Here is a tiny trained network, its code and every weight. The questions are about switching its units off for an input and a class, where a switched-off unit gives its printed mean instead of its output.

import numpy as np


def w(rows, s, z=0):
    codes = np.array(rows[::2]) - 128.0
    scale = np.full(codes.shape[1], s)
    scale[-1] = z or s
    return codes * scale


def norm(h):
    return h / np.sqrt((h * h).mean(-1, keepdims=True) + 1e-5)


def f(y):
    return np.maximum(y, 0)


def log_softmax(a):
    a = a - a.max(-1, keepdims=True)
    return a - np.log(np.exp(a).sum(-1, keepdims=True))


def net(x, mask):
    res = np.array(x, float).reshape(1, 7) / 4 @ E
    u = 0
    for l in range(2):
        y = f(norm(res) @ A[l][:, :-1].T + A[l][:, -1])
        res = res + np.where(mask[u : u + 9], y, B[l][:, -1]) @ B[l][:, :-1]
        u += 9
    return log_softmax(norm(res)[-1] @ U[:, :-1].T + U[:, -1])


A, B = {}, {}
E = w([
[130,129,133,122,135],'x0',
[176,103,169,119,59],'x1',
[116,40,122,132,140],'x2',
[128,129,127,128,130],'x3',
[129,127,128,130,124],'x4',
[58,127,176,112,111],'x5',
[113,139,42,3,91],'x6',
],0.0044)
A[0] = w([
[90,146,179,116,114,183],'0.n1',
[159,108,125,158,128,146],'0.n2',
[133,51,116,103,131,35],'0.n3',
[150,162,158,67,116,60],'0.n4',
[178,79,174,99,43,5],'0.n5',
[81,121,77,127,196,117],'0.n6',
[190,111,88,126,140,116],'0.n7',
[159,231,113,154,124,139],'0.n8',
[10,88,145,131,68,115],'0.n9',
],0.011,0.0015)
B[0] = w([
[254,133,71,115,138,204],'0.n1',
[124,101,83,141,162,192],'0.n2',
[66,9,82,248,135,197],'0.n3',
[109,104,120,153,120,192],'0.n4',
[27,223,183,155,212,255],'0.n5',
[79,183,227,172,143,201],'0.n6',
[148,191,21,182,201,196],'0.n7',
[125,130,119,127,60,239],'0.n8',
[174,107,107,79,197,241],'0.n9',
],0.008,0.0048)
A[1] = w([
[3,125,39,88,113,98],'1.n1',
[100,140,143,122,35,144],'1.n2',
[175,206,127,108,30,181],'1.n3',
[146,141,78,190,165,74],'1.n4',
[105,89,157,74,202,252],'1.n5',
[145,108,120,231,118,59],'1.n6',
[154,112,234,223,138,62],'1.n7',
[162,38,149,229,143,140],'1.n8',
[151,148,90,195,128,79],'1.n9',
],0.0081,0.0034)
B[1] = w([
[194,117,254,47,54,209],'1.n1',
[119,93,144,121,172,159],'1.n2',
[83,12,100,204,153,229],'1.n3',
[139,102,213,73,111,226],'1.n4',
[144,184,68,174,75,254],'1.n5',
[165,156,134,91,132,210],'1.n6',
[106,129,153,58,104,225],'1.n7',
[128,106,100,95,46,254],'1.n8',
[144,141,105,75,161,203],'1.n9',
],0.0075,0.005)
U = w([
[188,119,157,34,83,248],'0',
[63,214,151,164,183,176],'1',
[111,20,76,223,115,55],'2',
[254,170,32,106,221,2],'3',
],0.0089,0.0012)

Each question gives the input, the list of numbers given to net, and the class t.
The units are the neurons (one row each of A and B). Each row of codes is followed by its name. A weight is (code - 128) times the scale printed after its matrix; where a second scale follows, it is the last column's (A, B and U).
mask holds one flag per neuron, layer by layer. A switched-off neuron (its flag False) gives its mean, the last column of its row in B, instead of its output. The means were averaged over made-up inputs and are rounded, as every weight is.
A unit's drop is (log p(t) with every unit on - log p(t) with that unit switched off) / (log p(t) with every unit on - log p(t) with every unit switched off).
The circuit of an input: a set's keep is (log p(t) with only the set's units on - log p(t) with every unit switched off) / (log p(t) with every unit on - log p(t) with every unit switched off). Starting from the 12 units with the biggest drops (on a tie, the unit counted first), units are removed one at a time, each time the one whose removal leaves the highest keep (on an exact tie, the one counted first), for as long as the keep stays at least 0.8.
units of the circuit, in order: the units of the circuit, biggest drop first
unit that matters most: the unit with the biggest drop
top k neurons: the k neurons with the biggest drops, biggest first
top k neurons in layer l: the k neurons of layer l with the biggest drops, biggest first
input [3,2,2,-5,-2,6,2], class 3: unit that matters most => 0.n9
input [0,-6,-4,1,-1,7,-5], class 3: top 2 neurons => [0.n1 0.n3]
input [0,-6,-8,-5,2,3,1], class 2: units of the circuit, in order => [1.n3 0.n5 0.n8]
input [-6,7,-8,3,0,0,-5], class 2: top 3 neurons => [1.n3 0.n8 0.n6]
input [4,7,4,2,-6,-7,1], class 1: top 3 neurons in layer 0 => [0.n5 0.n1 0.n9]
input [1,-2,-7,-6,-7,7,-3], class 2: top 4 neurons => [1.n3 0.n8 0.n5 0.n7]
input [8,-7,-6,3,-7,8,2], class 3: top 2 neurons in layer 1 => [1.n4 1.n7]
input [0,3,6,-5,-3,7,-4], class 3: units of the circuit, in order => [0.n9 1.n3 1.n5]
input [2,-7,-7,-2,0,-7,2], class 1: top 2 neurons in layer 0 => [0.n6 0.n1]
input [4,3,-6,8,-2,-1,-3], class 2: units of the circuit, in order => [1.n3 0.n8]
input [3,-3,-6,-7,4,-4,-4], class 2: units of the circuit, in order => [0.n8 1.n3 0.n5]
input [1,5,-5,5,0,8,-3], class 3: units of the circuit, in order => [0.n1 1.n1]
input [7,-6,3,1,-3,-3,-8], class 0: top 3 neurons => [0.n5 1.n7 1.n8]
input [-1,5,-6,-5,0,-3,0], class 2: top 3 neurons => [0.n8 1.n3 0.n3]
input [8,-5,-6,4,3,-5,-2], class 2: unit that matters most => 0.n8
input [-1,7,-2,5,7,-7,-5], class 1: top 2 neurons => [0.n5 0.n1]
input [6,8,-7,2,-8,0,-3], class 1: top 2 neurons => [0.n5 1.n8]
input [7,-5,3,-5,0,-4,7], class 0: top 2 neurons => [1.n1 0.n5]
input [8,-3,2,-5,3,8,-6], class 3: top 4 neurons in layer 0 => [0.n9 0.n1 0.n3 0.n8]
input [6,4,-3,3,-1,1,1], class 1: unit that matters most => 0.n5
input [4,5,-2,-6,8,4,-6], class 0: top 2 neurons in layer 1 => [1.n7 1.n8]
input [-1,3,-3,6,0,6,-7], class 0: top 2 neurons in layer 0 => [0.n7 0.n5]
